W =
[[122 131 130 133 126 129 131 129 130 125 123 130 121 124 130]
 [119 134 126 132 121 137 131 125 131 134 128 127 119 126 127]
 [125 125 130 127 129 122 128 134 128 131 130 126 129 131 134]
 [137 125 132 106 139 112 125 134 126 119 135 135 134 134 136]
 [129 128 125 132 122 130 125 126 132 134 130 127 125 130 132]
 [125 129 124 120 135 126 134 128 126 118 128 124 128 132 134]
 [149 120 134 106 148 113 119 133 127 112 131 133 138 129 128]
 [126 128 126 124 125 124 124 125 127 127 129 133 128 132 125]
 [143 129 129 110 141 112 129 132 126 128 141 137 140 130 136]
 [121 133 130 134 123 131 131 126 125 130 128 133 120 128 128]
 [120 133 121 131 122 134 120 122 130 131 128 119 122 131 122]
 [126 131 128 139 123 131 125 120 130 130 124 128 123 126 128]]
Counting starts at 0.
The bottom-right entry?
A: 128
The entry at row 1, column 0: 119
The top-right entry?
A: 130
The entry at row 0, column 0?
A: 122
The entry at row 0, column 1 -> 131
The entry at row 1, column 2: 126
The entry in row 2 and column 2?
A: 130
The entry in row 2 and column 0 -> 125
The entry in row 0 and column 2?
A: 130
The bottom entry of the column that holds the largest entry?
A: 126
The entry in row 2 and column 1?
A: 125
The entry in row 1 and column 1 is 134
The entry directly below the largest entry?
A: 126
The entry directly above the largest entry?
A: 125

Read these off the matrix that follows.
1) What is the last entry, reading row by row?
2) What is the entry in the top-left corner?
3) What is the entry in the bottom-left corner?
4) What is the 4th entry, reading row by row?
5) What is the second entry from the end, reading row by row?
6) What is the smallest entry in the first column?
7) What is the third entry on the main diagonal?
[[146 114 114 147]
 [134 125 125 134]
 [134 125 124 134]
 [118 156 156 116]
 [146 112 112 147]
 [138 129 129 137]
 [142 120 119 142]
 [137 128 127 137]
 [131 137 136 130]
 [130 138 138 129]
 [136 120 120 137]
 [135 131 130 134]
 [150 107 107 150]
 [134 132 132 133]
 [138 126 125 138]]
1) 138
2) 146
3) 138
4) 147
5) 125
6) 118
7) 124

array([[120, 119, 137, 116, 112, 152, 128, 101, 150, 150, 136, 152, 106],
       [148, 145, 142, 113, 137, 135, 150, 132, 138, 123, 133, 129, 115],
       [144, 136, 127, 135, 125, 145, 143, 152, 149, 108, 108, 155, 123],
       [136, 146, 148, 140, 148, 131, 149, 122, 109, 153, 130, 146, 140],
       [140, 112, 118, 119, 103, 153, 142, 152, 151, 110, 122, 128, 105],
       [152, 146, 113, 113, 104, 143, 140, 141, 111, 115, 137, 133, 154],
       [108, 147, 106, 149, 126, 141, 127, 124, 113, 113, 118, 150, 112],
       [109, 153, 123, 153, 145, 154, 149, 131, 143, 110, 121, 112, 112],
       [151, 102, 120, 106, 106, 124, 105, 133, 141, 148, 128, 146, 151],
       [103, 143, 117, 138, 106, 127, 144, 144, 108, 107, 135, 141, 148]])
The bottom entry of the column that holds the largest entry is 141
Read off the entry directly above the largest entry.
A: 129
Read off the last entry, reading row by row.
A: 148
The second smallest entry -> 102
Read off the entry in the top-right corner.
A: 106
The top-left entry -> 120
The third entry on the main diagonal -> 127
Read off the largest entry in the first column.
A: 152
Read off the entry in the bottom-left corner.
A: 103
Read off the third entry, reading row by row.
A: 137
Read off the third entry from the end, reading row by row.
A: 135
Read off the entry directly below the smallest entry.
A: 132
The minimum is 101
The largest entry -> 155
The entry just left of the largest entry: 108
Read off the bottom entry of the column that holds the smallest entry.
A: 144
The entry just left of 107 -> 108
The last entry in the row that holds the largest entry -> 123
Read off the largest entry in the last column.
A: 154
Read off the entry just left of the smallest entry.
A: 128
The entry directly below the largest entry is 146
The first entry of the largest entry's row is 144

Questions about the matrix below.
1) The second smallest entry?
2) The entry directly above 117?
3) The bottom-left entry?
4) The bottom entry of the column that holds the smallest entry?
5) The smallest entry in the first row?
6) The entry just left of the largest entry?
7) The first entry on the diagonal from the top-right corner?
8) The entry directly below the largest entry?
[[128 122 129 126 134 121 131 133 123 123 134 139 131]
 [128 129 129 121 132 131 128 134 130 127 128 119 126]
 [131 128 129 129 129 128 126 140 129 125 127 144 106]
 [127 135 133 131 126 138 127 120 134 137 130 124 134]
 [131 134 129 122 117 127 130 128 130 123 114 115 131]
 [128 125 129 129 137 126 121 138 129 132 136 142 124]]
1) 114
2) 126
3) 128
4) 124
5) 121
6) 127
7) 131
8) 124

M = array([124, 154, 113, 116, 120, 124, 114, 124, 141, 133, 116, 124])
Which number is the first entry?
Answer: 124
The fifth entry is 120
Which number is the 1st entry from the right?
Answer: 124

Questions about the array below.
1) Find the first entry in the row that holds the smallest entry.
2) Find the largest entry in the first row.
3) Find the entry in the top-right corner.
4) Find the fourth-last entry, reading row by row.
5) Find the smallest entry in the first row.
6) Find the bottom-right entry.
[[127 149 112 129 116 151 131 142 133 145 119 132]
 [128 146 114 128 115 151 132 142 133 143 119 132]
 [131 143 120 127 114 145 132 138 134 138 119 132]
 [129 146 116 127 114 151 132 140 134 142 119 132]
 [129 144 118 127 114 148 132 141 134 139 119 132]
 [126 147 107 129 120 151 131 143 132 147 121 132]
 [131 140 121 127 116 142 132 139 133 137 121 133]
 [130 142 120 127 115 143 132 138 134 137 120 133]
 [130 143 118 127 114 147 132 139 134 139 119 132]]
1) 126
2) 151
3) 132
4) 134
5) 112
6) 132

A =
[[130 128 136 106 127 123 132 132 145 131 128 145 125 133 136]
 [130 133 136 119 135 129 134 129 116 130 138 124 139 132 125]]
Rows and columns are numbered from 0.
The entry in row 0 and column 0?
Answer: 130
The entry in row 1 and column 1 is 133
The entry at row 1, column 2: 136
The top entry of the column that holds the smallest entry -> 106
The entry directly above 135?
Answer: 127
The entry in the bottom-left corner?
Answer: 130
The entry in the top-right corner?
Answer: 136
The entry directly below 123: 129
The entry in row 0 and column 2?
Answer: 136
